Here is a tiny trained network, its code and every weight. The questions are about switching its units off for an input and a class, where a switched-off unit gives its printed mean instead of its output.

import numpy as np


def w(rows, s, z=0):
    codes = np.array(rows[::2]) - 128.0
    scale = np.full(codes.shape[1], s)
    scale[-1] = z or s
    return codes * scale


def f(y):
    return y / 2 * (1 + np.tanh(0.7978845608 * (y + 0.044715 * y**3)))


def log_softmax(a):
    a = a - a.max(-1, keepdims=True)
    return a - np.log(np.exp(a).sum(-1, keepdims=True))


def net(x, mask):
    res = np.array(x, float).reshape(1, 4) / 4 @ E
    y = f(res @ A[0][:, :-1].T + A[0][:, -1])
    res = res + np.where(mask, y, B[0][:, -1]) @ B[0][:, :-1]
    return log_softmax(res[-1] @ U[:, :-1].T + U[:, -1])


A, B = {}, {}
E = w([
[177,204,11,168,137],'x0',
[125,196,218,181,119],'x1',
[190,105,196,145,140],'x2',
[182,65,132,221,180],'x3',
],0.012)
A[0] = w([
[94,107,79,131,91,143],'n0',
[233,167,76,168,154,210],'n1',
[143,135,166,150,132,100],'n2',
[193,75,137,110,148,104],'n3',
[191,129,59,176,194,157],'n4',
[207,60,125,86,123,105],'n5',
[119,164,61,144,78,241],'n6',
[12,154,173,108,139,148],'n7',
[203,54,120,133,82,102],'n8',
[75,16,208,166,109,254],'n9',
[115,80,210,227,219,202],'n10',
[76,227,93,8,133,220],'n11',
],0.011,0.0063)
B[0] = w([
[98,132,47,168,136,160],'n0',
[138,206,172,29,184,230],'n1',
[88,138,172,115,102,148],'n2',
[54,74,133,142,165,160],'n3',
[197,254,134,6,136,215],'n4',
[65,28,94,172,160,165],'n5',
[195,88,48,125,214,218],'n6',
[170,145,107,65,65,190],'n7',
[103,37,165,171,183,161],'n8',
[126,132,155,30,205,253],'n9',
[101,180,111,63,135,245],'n10',
[203,121,29,119,146,252],'n11',
],0.0089,0.014)
U = w([
[136,196,237,91,115,144],'0',
[140,87,145,208,114,4],'1',
[55,22,134,148,203,156],'2',
[163,142,86,43,195,232],'3',
[176,148,74,148,71,39],'4',
[113,104,141,236,99,24],'5',
[114,43,2,185,176,31],'6',
[101,104,95,135,126,35],'7',
],0.008,0.0034)

Each question gives the input, the list of numbers given to net, and the class t.
The units are the neurons (one row each of A and B). Each row of codes is followed by its name. A weight is (code - 128) times the scale printed after its matrix; where a second scale follows, it is the last column's (A, B and U).
mask holds one flag per neuron, in row order. A switched-off neuron (its flag False) gives its mean, the last column of its row in B, instead of its output. The means were averaged over made-up inputs and are rounded, as every weight is.
A unit's drop is (log p(t) with every unit on - log p(t) with that unit switched off) / (log p(t) with every unit on - log p(t) with every unit switched off).
The circuit of an input: a set's keep is (log p(t) with only the set's units on - log p(t) with every unit switched off) / (log p(t) with every unit on - log p(t) with every unit switched off). Starting from all 12 units, units are removed one at a time, each time the one whose removal leaves the highest keep (on an exact tie, the one counted first), for as long as the keep stays at least 0.8.
circuit, biggest first: the units of the circuit, biggest drop first
top k neurons: the k neurons with the biggest drops, biggest first
drop when u is switched off: that unit's drop, to one decimal
input [3,6,3,3], class 0: circuit, biggest first => [n11; n6]
input [-7,3,7,-6], class 0: circuit, biggest first => [n6]
input [-4,3,-1,1], class 0: top 2 neurons => [n11; n6]
input [-1,7,0,-3], class 0: circuit, biggest first => [n6; n0]
input [-2,6,-6,-8], class 4: circuit, biggest first => [n9; n1; n4]
input [-2,-6,5,8], class 2: top 3 neurons => [n5; n8; n3]
input [-5,0,3,4], class 2: circuit, biggest first => [n4; n1]
input [-7,-3,-2,2], class 2: top 3 neurons => [n4; n1; n11]
input [-4,-8,-3,-1], class 6: top 2 neurons => [n4; n1]
input [-8,-1,7,1], class 2: top 2 neurons => [n4; n5]
input [-6,4,3,8], class 2: top 4 neurons => [n4; n1; n3; n8]
input [-8,7,-2,4], class 0: top 3 neurons => [n11; n6; n2]
input [-5,2,6,1], class 0: top 3 neurons => [n11; n6; n10]
input [-6,5,-3,-1], class 0: circuit, biggest first => [n6]
input [-3,7,-4,3], class 0: circuit, biggest first => [n11; n6]
input [0,-1,-6,-5], class 6: drop when n4 is switched off => 0.2
input [-5,2,5,6], class 2: drop when n5 is switched off => 0.1
input [-1,-6,3,-6], class 6: drop when n1 is switched off => 0.2
